Below is a small trained network, with its code and all its weights. Each question gives an input and a class and asks what happens when units are switched off, that is, made to give their printed mean instead of their output.

import numpy as np


def w(rows, s, z=0):
    codes = np.array(rows[::2]) - 128.0
    scale = np.full(codes.shape[1], s)
    scale[-1] = z or s
    return codes * scale


def norm(h):
    return h / np.sqrt((h * h).mean(-1, keepdims=True) + 1e-5)


def f(y):
    return np.maximum(y, 0)


def log_softmax(a):
    a = a - a.max(-1, keepdims=True)
    return a - np.log(np.exp(a).sum(-1, keepdims=True))


def net(x, mask):
    res = np.array(x, float).reshape(1, 5) / 4 @ E
    u = 0
    for l in range(4):
        y = f(norm(res) @ A[l][:, :-1].T + A[l][:, -1])
        res = res + np.where(mask[u : u + 7], y, B[l][:, -1]) @ B[l][:, :-1]
        u += 7
    return log_softmax(norm(res)[-1] @ U[:, :-1].T + U[:, -1])


A, B = {}, {}
E = w([
[106,208,136,168,145,120],'x0',
[134,52,116,107,142,138],'x1',
[57,155,160,222,203,156],'x2',
[187,65,41,255,105,152],'x3',
[37,47,90,66,70,4],'x4',
],0.0068)
A[0] = w([
[55,123,108,137,106,24,138],'L0N0',
[158,140,119,208,133,83,183],'L0N1',
[185,110,142,144,140,191,255],'L0N2',
[166,146,112,228,171,189,5],'L0N3',
[118,100,255,39,179,66,233],'L0N4',
[56,114,95,125,92,107,203],'L0N5',
[86,142,162,156,200,169,150],'L0N6',
],0.008,0.0015)
B[0] = w([
[70,65,121,45,86,171,228],'L0N0',
[195,129,87,133,135,150,198],'L0N1',
[186,157,101,112,165,113,212],'L0N2',
[106,142,115,129,99,117,241],'L0N3',
[192,107,144,54,174,236,255],'L0N4',
[3,156,177,112,74,51,200],'L0N5',
[183,135,122,43,94,120,212],'L0N6',
],0.0074,0.0057)
A[1] = w([
[128,158,102,170,159,85,253],'L1N0',
[79,113,107,125,64,169,147],'L1N1',
[98,208,117,49,103,124,156],'L1N2',
[193,125,100,33,119,175,148],'L1N3',
[72,94,150,69,91,133,56],'L1N4',
[159,143,89,229,101,124,160],'L1N5',
[82,117,110,206,41,1,103],'L1N6',
],0.008,0.0029)
B[1] = w([
[165,72,133,93,78,171,167],'L1N0',
[152,122,198,191,44,67,176],'L1N1',
[169,128,170,116,130,134,214],'L1N2',
[97,161,148,197,174,118,255],'L1N3',
[36,122,43,168,130,132,198],'L1N4',
[123,108,84,134,97,95,190],'L1N5',
[88,1,113,117,82,63,181],'L1N6',
],0.0091,0.0075)
A[2] = w([
[170,140,92,120,139,167,210],'L2N0',
[192,108,84,191,112,183,51],'L2N1',
[35,117,254,43,126,32,168],'L2N2',
[153,78,107,209,92,142,203],'L2N3',
[48,186,115,61,131,110,247],'L2N4',
[197,167,205,84,169,215,18],'L2N5',
[189,138,111,121,156,147,242],'L2N6',
],0.0087,0.0014)
B[2] = w([
[91,189,195,47,209,87,186],'L2N0',
[104,154,66,45,109,195,199],'L2N1',
[168,176,90,115,107,254,255],'L2N2',
[122,157,51,162,117,103,198],'L2N3',
[163,81,118,122,152,241,195],'L2N4',
[58,25,178,140,242,30,234],'L2N5',
[134,155,25,63,150,29,195],'L2N6',
],0.0081,0.0082)
A[3] = w([
[146,133,62,110,45,96,169],'L3N0',
[145,57,49,152,12,87,142],'L3N1',
[115,101,53,56,181,166,106],'L3N2',
[143,94,113,47,162,158,169],'L3N3',
[116,147,204,139,157,73,254],'L3N4',
[47,134,207,88,157,77,171],'L3N5',
[167,188,59,117,110,85,111],'L3N6',
],0.011,0.0026)
B[3] = w([
[133,152,144,115,174,88,227],'L3N0',
[134,71,163,178,184,110,253],'L3N1',
[168,202,112,156,102,122,255],'L3N2',
[118,193,199,167,14,156,231],'L3N3',
[174,2,133,31,227,44,183],'L3N4',
[199,146,225,193,26,103,197],'L3N5',
[79,144,57,132,129,183,201],'L3N6',
],0.0081,0.0091)
U = w([
[177,167,232,84,179,77,223],'0',
[110,152,180,100,50,247,208],'1',
[161,221,34,121,149,117,66],'2',
[84,39,108,190,89,75,3],'3',
],0.015,0.0013)

Each question gives the input, the list of numbers given to net, and the class t.
The units are the neurons (one row each of A and B). Each row of codes is followed by its name. A weight is (code - 128) times the scale printed after its matrix; where a second scale follows, it is the last column's (A, B and U).
mask holds one flag per neuron, layer by layer. A switched-off neuron (its flag False) gives its mean, the last column of its row in B, instead of its output. The means were averaged over made-up inputs and are rounded, as every weight is.
A unit's drop is (log p(t) with every unit on - log p(t) with that unit switched off) / (log p(t) with every unit on - log p(t) with every unit switched off).
unit that matters most: the unit with the biggest drop
top k neurons: the k neurons with the biggest drops, biggest first
k most important neurons of layer l: the k neurons of layer l with the biggest drops, biggest first
drop when u is switched off: that unit's drop, to one decimal
input [-5,5,-7,1,-4], class 2: unit that matters most -> L0N4
input [5,1,-8,0,8], class 1: top 3 neurons -> (L2N2; L0N0; L2N5)
input [-8,5,-8,0,-4], class 0: top 3 neurons -> (L1N4; L2N5; L2N2)
input [2,-6,-4,0,-5], class 0: top 4 neurons -> (L1N4; L2N5; L2N2; L2N0)
input [7,-4,-3,0,-4], class 0: 3 most important neurons of layer 1 -> (L1N4; L1N6; L1N2)
input [-4,-8,8,1,-6], class 2: top 3 neurons -> (L0N4; L1N5; L0N0)
input [-6,1,-5,-5,1], class 1: 2 most important neurons of layer 0 -> (L0N2; L0N1)
input [-4,3,-5,1,-5], class 2: 3 most important neurons of layer 0 -> (L0N4; L0N0; L0N6)
input [-5,3,1,1,-4], class 2: top 2 neurons -> (L0N4; L0N0)
input [-7,4,6,7,0], class 2: 2 most important neurons of layer 0 -> (L0N5; L0N2)
input [0,7,-2,0,5], class 1: top 2 neurons -> (L2N2; L0N4)
input [-3,1,-1,7,0], class 2: 2 most important neurons of layer 2 -> (L2N1; L2N5)
input [-3,8,-1,-1,-8], class 0: drop when L2N5 is switched off -> 0.6
input [6,-7,-7,3,5], class 3: drop when L0N4 is switched off -> 0.0
input [-8,4,7,2,-5], class 2: drop when L0N4 is switched off -> 0.2
